Below are the code and all the weights of a small trained network. Each question names an input and a target symbol and asks about switching units off, where a switched-off unit gives its printed mean instead of its output.

import numpy as np


def w(rows, s, z=0):
    codes = np.array(rows[::2]) - 128.0
    scale = np.full(codes.shape[1], s)
    scale[-1] = z or s
    return codes * scale


def f(y):
    return y / 2 * (1 + np.tanh(0.7978845608 * (y + 0.044715 * y**3)))


def softmax(a):
    e = np.exp(a - a.max(-1, keepdims=True))
    return e / e.sum(-1, keepdims=True)


def log_softmax(a):
    a = a - a.max(-1, keepdims=True)
    return a - np.log(np.exp(a).sum(-1, keepdims=True))


def net(x, mask):
    ids = ['αβγεζημστω'.index(c) for c in x.split()]
    T = len(ids)
    res = E[ids] + P[:T]
    r = res
    for j in range(2):
        rows = slice(4 * j, 4 * j + 4)
        q, k, v = (r @ M[0][rows].T for M in (Q, K, V))
        z = softmax(np.where(np.tri(T) > 0, q @ k.T / 4**0.5, -1e9)) @ v
        o = O[0][rows]
        res = res + np.where(mask[j], z, o[:, -1]) @ o[:, :-1]
    y = f(res @ A[0][:, :-1].T + A[0][:, -1])
    res = res + np.where(mask[2:14], y, B[0][:, -1]) @ B[0][:, :-1]
    return log_softmax(res[-1] @ U[:, :-1].T + U[:, -1])


Q, K, V, O, A, B = {}, {}, {}, {}, {}, {}
E = w([
[138,7,158],'α',
[106,132,155],'β',
[123,130,195],'γ',
[99,141,148],'ε',
[121,134,160],'ζ',
[110,139,162],'η',
[106,132,194],'μ',
[131,133,155],'σ',
[108,119,68],'τ',
[112,115,242],'ω',
],0.02)
P = w([
[6,171,181],'0',
[213,180,171],'1',
[199,159,147],'2',
[194,151,131],'3',
[196,149,109],'4',
[182,154,87],'5',
],0.011)
Q[0] = w([
[139,99,132],'H1',
[202,188,101],'H1',
[123,139,163],'H1',
[167,180,223],'H1',
[158,94,113],'H2',
[98,7,138],'H2',
[59,113,131],'H2',
[165,177,127],'H2',
],0.012)
K[0] = w([
[114,196,132],'H1',
[32,118,159],'H1',
[168,43,94],'H1',
[119,136,202],'H1',
[42,82,98],'H2',
[166,249,223],'H2',
[103,199,196],'H2',
[254,81,134],'H2',
],0.0092)
V[0] = w([
[32,101,134],'H1',
[163,152,209],'H1',
[166,26,76],'H1',
[98,209,142],'H1',
[134,155,116],'H2',
[82,209,115],'H2',
[159,35,104],'H2',
[145,246,97],'H2',
],0.013)
O[0] = w([
[13,68,100,199],'H1',
[153,167,42,248],'H1',
[226,74,222,2],'H1',
[165,194,151,181],'H1',
[131,181,124,112],'H2',
[147,231,144,135],'H2',
[107,91,187,83],'H2',
[179,254,90,87],'H2',
],0.0079)
A[0] = w([
[183,210,217,96],'N1',
[71,209,104,254],'N2',
[74,90,152,123],'N3',
[94,127,45,30],'N4',
[62,78,186,162],'N5',
[63,71,156,132],'N6',
[227,40,113,127],'N7',
[135,173,252,161],'N8',
[233,110,118,113],'N9',
[128,90,133,252],'N10',
[63,91,142,168],'N11',
[245,199,183,112],'N12',
],0.011,0.0066)
B[0] = w([
[64,223,151,140],'N1',
[223,107,98,251],'N2',
[116,169,128,159],'N3',
[58,208,254,161],'N4',
[95,178,63,176],'N5',
[138,164,90,173],'N6',
[160,212,160,162],'N7',
[96,168,76,129],'N8',
[116,97,200,132],'N9',
[109,70,141,160],'N10',
[147,129,118,170],'N11',
[76,109,104,145],'N12',
],0.009,0.021)
U = w([
[235,95,79,204],'α',
[76,91,190,255],'β',
[93,138,182,90],'γ',
[111,104,127,52],'ε',
[1,99,120,175],'ζ',
[130,240,82,138],'η',
[239,1,11,92],'μ',
[106,112,154,63],'σ',
[119,34,99,135],'τ',
[99,145,180,48],'ω',
],0.008,0.0069)

Each question gives the input, a string of symbols that net reads in full, and the target symbol t.
The units are the heads (4 rows each of Q, K, V and O) and the neurons (one row each of A and B). Each row of codes is followed by its name. A weight is (code - 128) times the scale printed after its matrix; where a second scale follows, it is the last column's (O, A, B and U).
mask holds one flag per unit, heads first, then neurons. A switched-off unit (its flag False) gives its mean, the last column of its rows in O or B, instead of its output. The means were averaged over made-up inputs and are rounded, as every weight is.
A unit's drop is (log p(t) with every unit on - log p(t) with that unit switched off) / (log p(t) with every unit on - log p(t) with every unit switched off).
The circuit of an input: a set's keep is (log p(t) with only the set's units on - log p(t) with every unit switched off) / (log p(t) with every unit on - log p(t) with every unit switched off). Starting from the 12 units with the biggest drops (on a tie, the unit counted first), units are removed one at a time, each time the one whose removal leaves the highest keep (on an exact tie, the one counted first), for as long as the keep stays at least 0.8.
units of the circuit, in order: the units of the circuit, biggest drop first
unit that matters most: the unit with the biggest drop
k most important neurons: the k neurons with the biggest drops, biggest first
heads that matter: for each layer, one digit per head in row order, 1 if its drop is at least 0.15 and else 0, layers parted by /
drop of u: that unit's drop, to one decimal
input τ ω ω γ ε ε, target α: units of the circuit, in order	[N5 N1]
input γ ε η α ε, target ζ: unit that matters most	H2
input γ β α β, target ζ: units of the circuit, in order	[H2 N2]
input μ ε α η, target ζ: units of the circuit, in order	[H2 N2]
input μ ω μ ω, target α: heads that matter	10
input ζ τ τ α, target β: heads that matter	10
input η τ σ α γ, target ζ: 3 most important neurons	[N2 N5 N10]
input β ω ω, target α: heads that matter	11
input β τ γ α ε, target ζ: 2 most important neurons	[N2 N5]
input γ α σ, target ζ: drop of N5	0.1
input τ σ α τ, target ζ: drop of N2	1.2
input γ τ ω τ β β, target α: drop of N2	0.2
input ω τ τ α, target β: drop of N10	0.1
